Each row has a class, written after it.
[   3  -39   59   -5   11   -1  -12    4   51  -50 -114   16   40  -61
   -4   29   13  -15  -23  -10    6    4  -23   30  -12   18   24   72
   -6   12  -13  -12   16   59  -11   15    2   28  -14  -10  -12  -11] | Dipef
[ 31   9 -19 -14 -39  -8   5   5 -24 -19 -51 -21 -13   3   3   7  -4 -29
 -13  14  19  -4 -11  -7   8  -2  -3  61  40 -29  -7  -6  18  30  38  42
 -24 -17   6   1  -7   9] | rafib
[ -2 -33  34   9  12 -22 -18   6  51 -37 -77  22  33 -59  -5  20  19  -7
 -26   0  19  11 -29  14 -24  29  21  63   4  11  -6  -6  16  32 -13   6
  -1  17  -6  -7 -19 -15] | Midim
[ 37  21 -18 -17 -24   6  10   2 -36  -5 -39 -26  -7  10   8  -1  -9 -27
  -7  22  22  -6   7  -9   3 -11   5  78  41 -28  -5  18  16  41  31  29
 -21 -16  16  -5   0  26] | zuge
[-40  -4  -9 -11 -30 -10 -21  14 -24  16 -12   5   6  14 -19  48  -7  -2
  -1  13  18   9 -15  29  12  21  34  71  43  35   5 -31  -3  26  16  -8
  -3  11 -22 -23 -20  23] | rafib
[ 32  -1 -23  -8 -33 -14  15  12 -28 -12 -30 -19  -5   2   0  -6  -8 -29
 -12  25  20  -3  -3  -7  17  11  -3  64  37 -24  -9  15   4  32  33  41
 -29 -17  15   5  -1  19] | Midim
[ 34  22 -19  -8 -32   3  14  11 -11 -20 -55 -24 -13  -1   2   4   1 -34
 -11  16  24 -16  -6 -11   4 -13  -2  68  44 -33  -4  -3  12  25  37  35
 -18 -14   9  -2   3  13] | rafib
[ 34  24  -7 -16 -30   5   7   8 -30 -12 -59 -18  -4   7   0   1  -4 -36
 -11   8  16 -16   2  -8   6 -19   3  69  34 -28  -9  15  10  32  35  37
 -24 -11  19  -4   8  20] | Dipef
[  0 -24   6  24  10 -13 -74  17 -59  -1  18  15  14  34 -16  -3   0   0
  -1  19 -13   2  28  14   3  77  18  14   0 -10  11  33  -9  22 -16  23
  43  -9 -24  -5   9  -4] | Midim
[ 36   5 -19  -9 -16   7   8  15 -26  -8 -50 -27   4   2  -1 -12 -14 -36
 -12  14  15 -13  12  -6  12   7   3  56  21 -45  -9   4  19  30  29  34
 -29 -16   7   0   0  35] | girur
[-19 -22  23   5 -10  13 -32 -10 -39   6 -43  22 -11  -8 -15 -11   1   9
   3  15 -34   0  11   2  -3 -16 -12  43  15 -11 -11 -21  14 -26   9  -8
 -22  12 -18  -1   5  18] | ziten
[-36  -2  -4  -2 -15   1 -17  18 -41   9 -19   4  18   5 -21  51 -13 -20
   4  22   7   6   3  16   6  21  32  69  41  26   4 -10  10  30  12 -10
  12   1 -17 -14  -8  32] | mesu
[   5  -19   38    2   29  -10  -21    5   45  -32 -101    5   43  -61
   -6   16    8  -15  -33  -10   10    2  -16   14  -24   20   23   55
  -11  -10  -14  -21   33   42  -16    3   -1   16  -16  -12  -21   -1] | girur
[-29  -6   7 -21 -25   1 -26  14 -30  22 -15  12  23  20  -9  43  -8  -6
   0  11   9  11 -10  31  17  16  42  70  32  38   8 -13  -8  37  16  -3
  -2  15  -8 -22 -11  31] | Dipef
[-31  -2   8 -13  -7  17 -25  16 -40  12  -8   5  27   8  -5  37 -15  -8
   8  25  -2  19   7  18  17  23  26  64  37  31  10 -20   3  36  -3 -14
  18   7 -16 -25 -10  35] | zuge
[-34  -6 -10 -16 -15 -11 -12  19 -33  30 -19  -5  26  11 -16  34 -21 -10
  -1   6  13   1  -2  25   8  26  40  64  25  18   1 -10   2  40  16 -16
  -8  15 -15 -22 -15  36] | girur
[ -1 -21  38   5   8  -8 -25   5  53 -48 -93  17  31 -63  -1  28  21  -9
 -25  -7   5  10 -31  15 -29  20  17  52   6   6  -4 -33  24  34 -12   5
   7  12 -14  -8 -24 -22] | rafib
[ -6 -39  51  13  20  -9 -13  13  48 -40 -94  11  24 -73  -7  12   9 -13
 -13  -8   1   7 -15  24 -11  25  29  62   1   0   3   6  22  50 -13   3
   9  17 -18  -7 -12 -18] | rut
[-30 -17   6 -11 -23   1 -24  12 -34  19 -15   4  13   1 -16  38 -21  -7
   6  21  16  19  -9  24  14  19  32  69  33  18  13 -13 -14  24  18  -5
  -2  10 -11 -16 -19  25] | godun
[-30  -3  -9 -17 -14  10 -18  11 -38  25  -2  11   9  17 -10  33 -15   3
  11  24  14  16  -1  25   6  24  39  78  38  33   8 -11   3  31   8 -10
   6   5 -15 -18 -14  35] | zuge
[-12  -9  14   8  -8  -1 -28  -9 -47   7 -46  21  -5   0 -12   4   9  -1
   1  12 -17   2  17  -6  -9 -26  -5  40  22  -5  -5 -18  22 -27   0  -6
 -21   9 -21   4   3  17] | mesu
[ 33   2  -7 -11 -25   4   3   7 -28  -6 -51 -30 -18  11   3   2  -6 -25
   6   8  13 -10   8 -10  23   1   3  52  29 -31  -9  -2  15  11  32  30
 -28 -15  13  -3   9  30] | Fumi
[ 28  11 -19 -10 -39   1   1   9 -19 -23 -46 -19 -11   5   7   6  -7 -27
 -11  17  24  -5   0  -8  12   8  -2  54  39 -30  -3  -6  16  25  37  43
 -25 -15   9   4  -5  12] | rafib
[ -7 -26  36  19 -16 -23 -39  -4 -57  -2 -34  22 -11  -2 -29 -22   9   4
  -5  21 -22   5  19   1  17 -16  -1  54  22 -14  -8  -7   5 -19  -3 -13
 -34  28 -17  -5   6  24] | Midim
[ 34  20 -24 -14 -20   9  17   7 -33  -5 -35 -21 -17  10   4 -14  -8 -31
   3  20  24 -10   9 -10   5 -15  -1  69  36 -34  -2  21  17  25  29  28
 -17 -15  16  -2   7  25] | zuge
[-24 -18  19  12  -3  -1 -40  -4 -44   9 -33  29 -16  -8 -17 -27   6   9
   6   4 -24  10  18  -9  -1 -20   1  30  22 -19   1 -11  25 -30  -6 -18
 -26  17 -14   2   4  16] | rut
[-47 -12  -3  -7 -11  -9 -21  18 -26  28  -2  10   7   0 -18  26  -8  -5
   8   9   6  15  -9  22   9  18  43  62  37  29  12  -9   2  31   9 -12
   4   7 -15 -18 -10  28] | rut
[ -6 -13  20   0  -1   5 -30 -11 -49   6 -36  27 -10   5  -9 -16   0   9
   7  15 -12  12  20  -6   1 -23  -4  42  19 -10  -1 -19  20 -22 -16 -22
 -22  20 -14  -6   1  22] | zuge
[ -1 -20  10  16  16   1 -76   5 -44   4  12   5  -1  36  -3   3 -13   0
  -2  10 -19  -6  24   9 -15  64  15  12  -8 -19   8  27   2  22   3  27
  41 -11 -29  -5   7 -14] | ziten
[ -6 -26  12  18   7  -3 -81   5 -47   8  11   5   4  37  -4   2 -11   4
   1  13 -18  -2  27  13  -9  67  19  11  -9 -17  15  25  -1  27   5  27
  42  -8 -30  -9  10 -11] | ziten
[ 42   6 -26 -14 -28   6  14   9 -31  -7 -16 -21 -12  14   7 -14 -16 -27
   0  21  29   1  13   0  21  -2  -1  57  31 -26  -2  11  14  28  28  38
 -27 -19  14  -1  -2  30] | zuge
[ 35   7 -25 -17 -25   6  12   6 -31  -8 -24 -20  -9  11   4  -9 -15 -24
  -2  23  26   3   9   1  14  -2   2  64  34 -27  -3   9  15  27  29  36
 -25 -17  13  -1  -5  28] | zuge
[-35 -10  20  -5 -16   5 -21  18 -48   2 -23   9  26  -6 -15  40 -23 -19
   3  27   5  21   5  19  15  18  23  76  35  14   6 -12  -1  23   7 -13
   6   4  -9 -20 -17  39] | godun
[  2 -25   3  25   4 -23 -73  14 -55   6  16  14  11  37 -10  -3  -3   3
  -1  19  -3   8  27   6  -9  70  22  19  -1 -17  12  39  -6  14  -4  19
  31  -9 -22  -6   7 -11] | Midim
[-36 -11  13  -6 -13   7 -30  12 -39  13 -24   3  10  12 -11  53 -16  -6
  17  15   3  10   5  10  26  28  33  63  32  23   1 -16   1  16  10 -20
   8  10 -23 -26  -1  35] | Fumi
[-15  -8  17   6 -22  -7 -32  -7 -40  -2 -39  22 -14   2 -12  -1   6  12
  -2   9 -17   3  12  -6   5 -22  -9  35  26 -10  -2 -34  10 -33  -2 -15
 -26  18 -22  -5  -2  12] | rafib
[ -3 -16  38  14 -21 -14 -38  -6 -48 -11 -40  14 -14  -2 -24 -11   6   6
  -2   9 -28   3  17   3  15 -28  -5  39  20 -17  -3 -32   7 -20   3 -12
 -27  25 -28  -6   0  12] | rafib
[-40  -5   3  -2 -10   0 -21  22 -39  22  -3   8  16  -4 -19  31 -14  -8
   8  11   1  12   6  14  17  20  33  58  37  20   9   2   3  30   8 -24
   6   4 -11 -19  -8  26] | rut
[-32  -3 -16 -21 -20   0 -12  10 -38  27   6   6   7  17  -7  32 -22   2
   9  19  18  15  -1  24  10  19  37  71  39  33   5  -4  -4  36  11 -15
  -1  10 -12 -19 -16  29] | zuge
[ -8 -29  47   0  22   2 -19  -3  59 -43 -90  16  25 -64  -2  27   9 -10
 -26  -6   5   0 -31  20 -32  22  17  64  -6   5 -12 -11  25  41  -4  11
   7  17 -12  -9 -19 -18] | ziten
[ -8 -13  35  -2 -13  -1 -43  -9 -53   1 -56  36   2   5  -9  -9   1   8
  -2   6 -25   8  19  -1   6 -24   0  43  13  -6  -4 -21  20 -27  -6 -14
 -30  20 -13  -4   2  18] | Dipef
[ -1 -15  22  23  17  -4 -80   5 -57   7   1  -1  -2  36 -14   9   2   6
  11   7 -21   2  31   6   6  72  30   3 -13 -15  10  20  -1  14 -11  10
  40 -12 -32 -14  13   1] | Fumi
[ -4 -22  44   4   7  -4 -19   5  52 -52 -96  14  25 -61  -5  31  21 -11
 -25  -8   5   9 -29  18 -23  19  16  58   6   6  -5 -34  23  37 -13   7
   0  15 -18 -11 -24 -21] | rafib
[-33  -4   7  -9  -9   1 -19  15 -45  19 -26   2  12  12 -14  46 -13 -13
  16  17   4  10   2  12  20  18  28  64  37  23   0 -15   0  10  12 -21
   6   6 -17 -29  -4  40] | Fumi
[  4 -22  15  23   4   2 -86   7 -56   1  22   6  10  33  -5   0 -11   3
   1  12  -5  10  36   7  -5  56  16  10 -10 -31  21  26  -6  13  -6  22
  27 -12 -19  -4  -2  -7] | godun
[  2 -47  43   9   8 -19 -12  11  48 -49 -90  14  35 -68 -10  21  10 -15
 -25   5  10   7 -25  24 -10  33  23  76   6   5 -13   3   9  50 -12   8
   2  22 -16  -7 -16 -19] | Midim
[-45 -16  -5 -17 -19  -4 -16   9 -28  28 -13   3   8   7 -12  45 -18  -5
   2  17   5   5 -16  29   3  25  29  72  34  34  -1 -11  -6  40  28  -5
   2  10 -17 -20 -13  23] | ziten
[ 26  20 -23  -2 -29   0  14   8 -31  -9 -54 -28 -16   6  -3   7   1 -43
  -5  14  21 -22   5 -12  -4 -13   2  67  40 -29  -2  15  22  30  37  37
 -19 -20  13   5   9  22] | mesu
[-11 -21  28   3 -10   4 -31  -6 -53   0 -43  19  -3 -10 -12 -18  -2   2
   5  12 -19   9  20  -1   4 -24 -14  39  19 -24   0 -19   1 -30   3  -9
 -32  21 -10   4  -5  21] | godun
[-14  -8  11   7   1   2 -33  -3 -46  12 -56  22  -2   0 -20 -20  -4   1
  -1   5 -15  -3  20  -6  -3 -19  -2  33  11 -24  -8 -25  26 -38  -9 -24
 -35  20 -16  -3   1  31] | girur
[-16 -14  22   5 -25  -6 -34  -2 -40  -5 -51  23 -12  -3 -12  -7   9   8
   3   6 -21   7  10  -3   1 -26  -9  39  25 -11  -2 -40  15 -29   1 -12
 -27  21 -19  -3  -1  10] | rafib
[  2 -15   4  21  14 -15 -82  15 -57  15  -1  -5  12  42 -13  -6 -13  -7
  -1   5 -11  -7  37   6  -8  63  31  10 -16 -36  13  25   8  21  -7  12
  25  -7 -33 -11   8   1] | girur
[ 27  12 -20  -5 -15  -3  16  13 -23  -1 -29 -21 -14  -6  -6 -20   0 -32
  -3   9  14 -10   2 -14   3 -18   4  58  36 -41   0  22  15  26  34  27
 -20 -20  14   0   7  22] | rut
[   3  -36   55    1   20   -5  -13    3   49  -41 -106    2   20  -57
    0   39    9  -12  -10  -17    9    1  -22   12   -5   22   22   61
   -5    4   -9  -14   21   45  -15   -1    7   22  -20  -18  -12  -16] | Fumi
[ -4 -20  49   2 -18  -8 -49 -11 -54  -2 -35  18  12   3 -16  -6   6   5
  -4   5 -31   3  21   7  16 -28   2  42  11 -10  -5 -16   6  -9  13  -5
 -31  32 -20  -4   3  21] | Dipef
[ -6 -18   9  24  27  -4 -72  15 -55  12  18  10   4  26 -18 -18   2   1
   9  10 -26   3  31  13  -1  65  27  -5  -5 -18  20  29   3  17 -19  14
  46 -16 -29  -2  12  -3] | rut
[ -9 -21  34   8  -5 -12 -39  -4 -54   6 -54   9  -1  -5 -28 -16   1   1
  -6  10 -26  -2  22  -1  12 -19   8  49   8 -37  -5 -13  17 -14   4 -21
 -36  34 -25  -9   3  33] | girur
[-32  -6  -1 -22 -28   3 -24  14 -34  20 -14  16  18  18 -12  44 -14  -6
   4   8  13  13 -12  26   9  18  39  73  32  34   3 -10  -2  33  21   0
  -4  11  -8 -19 -13  25] | Dipef
[ -2 -24  41   9  28  -8 -23   6  57 -32 -75  18  26 -70  -6  11  18  -5
 -22 -14   6  11 -23  14 -26  17  30  46  -1   0   0   0  24  36 -17   0
   7  12  -6  -5 -18 -19] | rut
[ -9 -15  26   0 -13   6 -37  -4 -46  -2 -52  37  -2   3 -13 -19  -1   8
   2   7 -21   5  20   1   8 -21  -2  40  14  -8  -7 -25  19 -33  -6 -10
 -24  19 -11  -1   7  23] | Dipef
[ -7 -16  30  10  -7 -13 -41  -7 -59  11 -48   5   2  -2 -27 -18  -5   1
  -4  10 -25  -2  25  -1  12 -19   6  38   8 -31  -7 -15  17 -16  11 -21
 -41  32 -24  -3   1  31] | girur
[-35  -5  -6 -12 -34   4 -29  16 -29  14 -16  10   6  16 -11  44  -6  -4
   3  13   7  12 -14  24  11  23  31  64  45  34   8 -32  -3  28  11  -4
   4   9 -21 -20 -16  19] | rafib
[ 36  15 -13  -5 -25  -1  10   6 -26  -4 -47 -29 -20  10   0   1  -9 -29
   8   5  23 -17   7 -16  12 -17   1  59  33 -34  -9   8  11  14  38  23
 -24 -12  13  -7  11  25] | Fumi
[ -2 -19  52   0  -7  -6 -42 -10 -54  -8 -46  22   2   0 -18 -18   3   4
  -3  12 -35   2  26   6  22 -25   3  39   8 -15  -6 -18   5 -17   0  -5
 -28  30 -24  -1   9  24] | Dipef
[ -8 -19  18   4 -10  -4 -30  -9 -49  14 -45  23 -18   5 -10  -6   2  10
  18   1 -16   6  13 -13   8 -24  -4  29  18 -12  -5 -22  13 -47   1 -27
 -27  19 -16  -9   8  21] | Fumi
[  2 -22  10  22  11 -16 -72  16 -59   0  21  11  14  33 -18  -9   2   0
  -2  23 -18   3  31  12  11  74  20   8  -3 -13  12  29 -12  16 -20  20
  41 -11 -25  -7  11   0] | Midim
[ 30  12  -6  -7 -26  10  13   6 -31 -16 -47 -24  -7 -12  -1  -5 -10 -35
  -5  18  22 -13   5 -12  10 -17  -7  76  33 -47   0  16   5  21  38  35
 -26 -13  14   2  -3  23] | godun
[-43  -5  -6 -14 -32  -3 -20  17 -25   9 -14   6   4  11 -16  50  -8  -6
   1  11   9  10 -17  25   7  18  31  70  43  32   5 -31  -5  33  14  -6
   0  11 -22 -23 -18  17] | rafib
[ -7 -18  24   8  -8   2 -38 -11 -50  14 -53  23 -20   6 -12  -4   1  12
  15   2 -14   6  19 -12   5 -19  -4  32  17 -11 -14 -19  21 -41   1 -27
 -28  22 -16  -7   9  20] | Fumi
[  5 -18  38   1  14  -6 -16   5  61 -50 -97  16  30 -65   0  31  22 -12
 -30  -9  10   7 -34  13 -26  15  15  59   6   4  -9 -30  28  31 -17   7
  13  10 -15 -13 -22 -21] | rafib
[ 25   4 -18  -2 -25  -2   2   8 -28  -2 -21 -20 -14   2  -1 -14 -10 -22
  -3  10  14  -2   7 -10  10   0   5  48  33 -33   1  18  21  29  36  32
 -30 -21  15   7   0  18] | rut
[-16 -26  40   7 -14  -8 -40 -17 -49   2 -30  17 -20  -2 -22 -10  -1  10
  -4  15 -35   1  12   4   6 -20   0  51  13 -18  -9 -10  10 -14  18  -8
 -25  24 -26  -7   4  20] | ziten
[-10 -17  28  16 -19  -8 -33  -7 -56  -2 -36   9 -10  -3 -28  -1   7  -2
   1   9 -27  -2  22   1   4 -27   2  44  21 -13  -1 -15  13 -10   9  -9
 -26  19 -24   1   4  19] | mesu
[-12 -24  14  15 -14 -14 -36   0 -51   9 -39  36  -9   1 -18 -24   5   7
   5  20 -13   7  17  -5   0 -10  -6  46  26 -10  -8  -9  13 -44  -2 -17
 -31  21 -11   4   6  18] | Midim
[  5 -22  13  25   7 -10 -86   8 -57  11   8  -2  -6  50 -12   9  -9   6
  13   3  -8   3  36   4   0  63  28   3  -7 -22  13  19   0   5  -2   9
  28  -8 -28 -15  11  -3] | Fumi
[  4 -17   0  17  11  -3 -79   8 -60   8  35   4   7  48  -8  -6 -12   5
   8  14  -5   9  37  14 -10  58  25  12  -5 -18  16  28   4  24  -7  16
  35 -11 -26  -9   2  -6] | zuge
[-31  -2   1  -7  -8   3 -23  21 -40  20 -25  -1  32   5 -19  37 -23 -17
   1  16   5   4   4  17  14  27  34  66  24  11   3 -13  12  32  13 -17
   0   9 -19 -20 -11  38] | girur
[   5  -46   64    3   17    4   -9    3   47  -56 -108   11   34  -79
   -4   27    7  -18  -20    2    7   14  -23   22  -13   20   14   74
   -5   -9   -3   -6   10   52  -13   10    4   22  -16   -6  -24  -16] | godun
[  -4  -52   57    3   16   -4  -12    3   55  -49 -111    6   28  -72
    0   21    3  -15  -23    2   -5   -3  -23   33  -15   32   21   82
    0    3  -14   -5   17   68    2   16   14   27  -25   -9  -11  -16] | ziten
[ 30  22 -14  -6 -36   2   3  11 -21 -22 -49 -24 -13   5   3   3   0 -31
 -13  11  17 -18   4 -13   6  -9  -4  66  43 -36  -4  -6  12  28  31  34
 -19 -15   8  -5   2  15] | rafib
[ 20  11  -4 -10 -24  10   8   2 -19 -13 -57 -28 -11  -4   6   3  -7 -31
 -15  15   5 -25   1  -8   4  -2  -5  77  36 -29 -12   6  14  47  39  39
 -17 -12  13  -3   7  25] | ziten
